Below are the code and all the weights of a small trained network. Each question names an input and a class and asks about switching units off, where a switched-off unit gives its printed mean instead of its output.

import numpy as np


def w(rows, s, z=0):
    codes = np.array(rows[::2]) - 128.0
    scale = np.full(codes.shape[1], s)
    scale[-1] = z or s
    return codes * scale


def f(y):
    return np.maximum(y, 0)


def log_softmax(a):
    a = a - a.max(-1, keepdims=True)
    return a - np.log(np.exp(a).sum(-1, keepdims=True))


def net(x, mask):
    res = np.array(x, float).reshape(1, 8) / 4 @ E
    y = f(res @ A[0][:, :-1].T + A[0][:, -1])
    res = res + np.where(mask, y, B[0][:, -1]) @ B[0][:, :-1]
    return log_softmax(res[-1] @ U[:, :-1].T + U[:, -1])


A, B = {}, {}
E = w([
[111,139,119,126,127,114,107,112],'x0',
[157,129,141,130,124,154,169,149],'x1',
[130,117,139,132,127,129,121,130],'x2',
[140,134,146,141,156,134,116,127],'x3',
[113,125,199,162,168,28,218,103],'x4',
[121,111,160,117,122,132,116,133],'x5',
[246,138,130,42,122,44,87,123],'x6',
[135,130,112,137,143,126,132,120],'x7',
],0.013)
A[0] = w([
[77,131,145,170,70,135,134,139,105],'N1',
[127,99,192,181,192,46,213,109,29],'N2',
[142,144,114,117,104,217,34,158,55],'N3',
[198,70,159,124,102,122,111,91,217],'N4',
[162,134,125,5,144,46,144,222,184],'N5',
[162,151,62,165,63,190,106,140,3],'N6',
[74,134,138,185,125,155,136,218,86],'N7',
[4,107,120,218,132,201,157,148,142],'N8',
[73,126,121,97,112,129,141,156,100],'N9',
[35,117,90,216,133,139,178,191,169],'N10',
[137,82,60,122,143,162,93,169,48],'N11',
[147,95,57,168,165,131,136,90,118],'N12',
[171,156,78,138,144,235,70,157,40],'N13',
[13,127,135,184,148,204,180,114,176],'N14',
[94,149,190,190,135,2,207,126,66],'N15',
[175,153,80,69,183,102,143,103,118],'N16',
[227,188,146,83,63,36,106,95,243],'N17',
[200,91,88,142,123,80,136,192,163],'N18',
],0.0088,0.002)
B[0] = w([
[187,136,143,105,137,84,142,132,167],'N1',
[104,134,115,87,51,170,172,163,224],'N2',
[56,56,39,103,115,179,188,195,213],'N3',
[133,190,153,142,171,85,150,94,174],'N4',
[146,124,187,141,188,95,105,62,214],'N5',
[89,92,146,120,112,131,154,150,187],'N6',
[136,132,141,118,127,97,96,120,183],'N7',
[204,114,175,156,120,99,99,81,249],'N8',
[136,178,145,117,97,124,131,155,146],'N9',
[150,190,164,146,160,135,109,120,219],'N10',
[114,86,134,84,114,180,148,144,176],'N11',
[109,188,75,185,183,148,123,134,144],'N12',
[91,105,66,71,85,137,153,124,210],'N13',
[221,189,139,178,211,31,104,80,238],'N14',
[40,29,60,46,41,254,217,179,233],'N15',
[127,139,158,119,159,131,108,122,176],'N16',
[154,175,197,187,172,99,122,85,237],'N17',
[162,187,119,158,131,88,151,118,172],'N18',
],0.0083,0.015)
U = w([
[255,191,176,168,191,62,76,65,2],'0',
[7,86,82,111,85,206,207,136,254],'1',
],0.0086,5.4e-05)

Each question gives the input, the list of numbers given to net, and the class t.
The units are the neurons (one row each of A and B). Each row of codes is followed by its name. A weight is (code - 128) times the scale printed after its matrix; where a second scale follows, it is the last column's (A, B and U).
mask holds one flag per neuron, in row order. A switched-off neuron (its flag False) gives its mean, the last column of its row in B, instead of its output. The means were averaged over made-up inputs and are rounded, as every weight is.
A unit's drop is (log p(t) with every unit on - log p(t) with that unit switched off) / (log p(t) with every unit on - log p(t) with every unit switched off).
unit that matters most: the unit with the biggest drop
k most important neurons: the k neurons with the biggest drops, biggest first
drop when u is switched off: that unit's drop, to one decimal
input [7,6,-4,-1,3,1,2,0], class 1: unit that matters most => N14
input [6,7,6,5,5,7,-5,-8], class 0: 3 most important neurons => N14; N8; N3
input [8,7,0,-3,-6,2,5,1], class 1: 2 most important neurons => N3; N14
input [-4,-3,-2,2,-6,2,5,1], class 1: 4 most important neurons => N3; N14; N8; N13
input [5,-6,3,6,-7,4,-8,6], class 0: 3 most important neurons => N14; N8; N15
input [-2,5,-1,2,3,-2,-3,-7], class 0: 2 most important neurons => N3; N14
input [5,-4,5,8,7,0,-8,-2], class 0: 2 most important neurons => N14; N8
input [5,6,-1,-1,8,5,7,5], class 1: 2 most important neurons => N15; N2
input [-1,-4,-7,-2,2,3,-2,-1], class 0: 2 most important neurons => N3; N13
input [-2,0,-7,-1,2,-1,-1,2], class 1: drop when N17 is switched off => 0.7
input [6,-8,-7,-7,0,3,-2,4], class 0: drop when N15 is switched off => 0.1
input [-5,-6,-3,4,4,-2,-5,4], class 0: drop when N14 is switched off => 2.2
